Each row is followed by one of two labels, saying whether the row has a hidden trait. Each part has a new trait and two new labels.
(in the rows, 128 means zero)
[135 124 135  85 126 129 130 121 129 103 125 135 255 171 115 114 114 171
 136] => GN
[123 136 138 106 130 158 124 124 118 106 135 132 158 121 121 167 130 115
 125] => GN
[119 111 133 160 140 123 169 134 142 141 119 125 246 112 116 105 113 113
 117] => GJ
[123 127 129 118 131 126 119 120 125 137 125 132 111 122 111 112 111 126
 120] => GJ
[117 115 134 137 130 122 141 126 122 137 131 131 193 134 117 130  98 131
 149] => GN
[145 121 147 128 131 146 124 110 151 134 129 139 169 162 124 120 162 155
 133] => GJ
[116 110 140 141 138 130 128 117 134 146 140 132 247 117  96 147  95 131
 147] => GN
[124 121 136 135 126 150 137 121 124 154 124 133  78 118 133 109 127 101
 128] => GJ
[128 110 129 142 130 116 132 112 134 162 126 130 104 115 118 112 124 109
 117] => GJ
[108 129 147 135 128 131 148 141 124 119 122 132 127 153 131 122 103 124
 135] => GJ
[143 121 134 134 137 122 114 105 139 125 130 135 169 128 110 132 160 144
 122] => GJ
